Here is a tiny trained network, its code and every weight. The questions are about switching its units off for an input and a target symbol, where a switched-off unit gives its printed mean instead of its output.

import numpy as np


def w(rows, s, z=0):
    codes = np.array(rows[::2]) - 128.0
    scale = np.full(codes.shape[1], s)
    scale[-1] = z or s
    return codes * scale


def norm(h):
    return h / np.sqrt((h * h).mean(-1, keepdims=True) + 1e-5)


def f(y):
    return np.maximum(y, 0)


def softmax(a):
    e = np.exp(a - a.max(-1, keepdims=True))
    return e / e.sum(-1, keepdims=True)


def log_softmax(a):
    a = a - a.max(-1, keepdims=True)
    return a - np.log(np.exp(a).sum(-1, keepdims=True))


def net(x, mask):
    ids = ['γδζηλμξφ'.index(c) for c in x.split()]
    T = len(ids)
    res = E[ids] + P[:T]
    r = norm(res)
    for j in range(3):
        rows = slice(3 * j, 3 * j + 3)
        q, k, v = (r @ M[0][rows].T for M in (Q, K, V))
        z = softmax(np.where(np.tri(T) > 0, q @ k.T / 3**0.5, -1e9)) @ v
        o = O[0][rows]
        res = res + np.where(mask[j], z, o[:, -1]) @ o[:, :-1]
    y = f(norm(res) @ A[0][:, :-1].T + A[0][:, -1])
    res = res + np.where(mask[3:7], y, B[0][:, -1]) @ B[0][:, :-1]
    return log_softmax(norm(res)[-1] @ U[:, :-1].T + U[:, -1])


Q, K, V, O, A, B = {}, {}, {}, {}, {}, {}
E = w([
[38,126,3,44],'γ',
[111,156,118,107],'δ',
[45,134,128,153],'ζ',
[165,108,129,89],'η',
[94,156,107,162],'λ',
[132,108,53,159],'μ',
[133,28,118,98],'ξ',
[46,2,35,169],'φ',
],0.022)
P = w([
[179,127,202,111],'0',
[114,119,4,44],'1',
[131,123,2,44],'2',
[146,115,39,55],'3',
[168,105,51,59],'4',
[165,104,43,69],'5',
[161,95,57,81],'6',
[174,98,51,86],'7',
[175,84,51,91],'8',
[166,99,48,70],'9',
],0.0067)
Q[0] = w([
[112,119,76,125],'h0',
[137,122,69,114],'h0',
[53,15,7,56],'h0',
[190,215,165,89],'h1',
[98,54,113,250],'h1',
[161,138,132,139],'h1',
[79,158,114,147],'h2',
[82,47,37,75],'h2',
[183,103,107,186],'h2',
],0.012)
K[0] = w([
[118,84,187,93],'h0',
[83,114,174,112],'h0',
[131,141,200,128],'h0',
[101,114,150,2],'h1',
[148,101,160,248],'h1',
[97,87,152,58],'h1',
[107,113,94,164],'h2',
[176,76,144,201],'h2',
[140,128,193,132],'h2',
],0.015)
V[0] = w([
[117,115,99,154],'h0',
[134,218,85,75],'h0',
[126,123,241,134],'h0',
[124,135,86,167],'h1',
[128,61,105,150],'h1',
[115,9,50,159],'h1',
[54,79,146,88],'h2',
[108,155,177,175],'h2',
[100,149,94,153],'h2',
],0.013)
O[0] = w([
[65,80,52,87,165],'h0',
[139,232,154,110,118],'h0',
[244,67,228,151,109],'h0',
[143,255,255,121,222],'h1',
[64,149,164,207,155],'h1',
[144,126,218,235,254],'h1',
[46,93,213,43,205],'h2',
[120,206,220,115,66],'h2',
[98,170,149,143,220],'h2',
],0.0071)
A[0] = w([
[103,239,141,159,3],'n0',
[195,103,110,170,155],'n1',
[1,181,160,170,149],'n2',
[162,13,137,124,58],'n3',
],0.0082,0.0034)
B[0] = w([
[179,82,60,22,159],'n0',
[212,79,96,162,138],'n1',
[254,127,208,124,246],'n2',
[137,203,102,103,145],'n3',
],0.0091,0.011)
U = w([
[43,159,118,159,70],'γ',
[130,174,97,83,76],'δ',
[8,165,216,145,190],'ζ',
[188,86,122,117,3],'η',
[209,213,160,108,92],'λ',
[131,192,68,247,184],'μ',
[158,24,176,113,170],'ξ',
[49,70,137,190,155],'φ',
],0.011,0.0052)

Each question gives the input, a string of symbols that net reads in full, and the target symbol t.
The units are the heads (3 rows each of Q, K, V and O) and the neurons (one row each of A and B). Each row of codes is followed by its name. A weight is (code - 128) times the scale printed after its matrix; where a second scale follows, it is the last column's (O, A, B and U).
mask holds one flag per unit, heads first, then neurons. A switched-off unit (its flag False) gives its mean, the last column of its rows in O or B, instead of its output. The means were averaged over made-up inputs and are rounded, as every weight is.
A unit's drop is (log p(t) with every unit on - log p(t) with that unit switched off) / (log p(t) with every unit on - log p(t) with every unit switched off).
The circuit of an input: a set's keep is (log p(t) with only the set's units on - log p(t) with every unit switched off) / (log p(t) with every unit on - log p(t) with every unit switched off). Starting from all 7 units, units are removed one at a time, each time the one whose removal leaves the highest keep (on an exact tie, the one counted first), for as long as the keep stays at least 0.8.
circuit, biggest first: the units of the circuit, biggest drop first
most important unit: the unit with the biggest drop
top k neurons: the k neurons with the biggest drops, biggest first
which heads matter: for each layer, one digit per head in row order, 1 if its drop is at least 0.15 and else 0, layers parted by /
drop when u is switched off: that unit's drop, to one decimal
input μ μ ζ ζ ζ μ, target μ: which heads matter	001
input ζ ξ λ, target ξ: which heads matter	100
input ζ ζ ζ ζ ζ ζ ζ ζ γ, target ζ: circuit, biggest first	(h2)
input λ λ ζ, target δ: which heads matter	010
input ξ ξ λ, target ξ: which heads matter	000
input γ ξ γ λ ζ ζ φ δ ξ, target φ: circuit, biggest first	(n2 h0)
input μ ζ ζ ζ ζ η μ γ, target μ: which heads matter	011
input ξ ζ φ γ, target φ: which heads matter	110
input ζ η ζ φ δ, target ξ: which heads matter	101
input ξ φ ζ λ φ ζ ζ γ, target φ: which heads matter	100
input μ λ ζ ζ γ, target μ: which heads matter	001
input μ ζ ζ φ, target μ: circuit, biggest first	(h2 h1)
input μ ξ ζ λ, target μ: which heads matter	101
input λ ζ δ, target δ: circuit, biggest first	(h1)
input δ μ μ γ, target λ: which heads matter	110
input μ ζ η μ μ δ δ, target μ: top 2 neurons	(n2 n0)
input δ ζ λ η ζ η ζ ζ λ ζ, target λ: top 2 neurons	(n0 n2)
input δ δ ζ ζ ξ μ φ γ, target λ: drop when n1 is switched off	0.0
input μ μ ζ λ, target μ: drop when h0 is switched off	0.2
input δ λ φ ζ λ ζ φ ζ η δ, target δ: drop when h0 is switched off	0.1
input μ λ ζ λ μ ζ, target μ: drop when h1 is switched off	-0.2
input φ γ μ, target φ: most important unit	h0
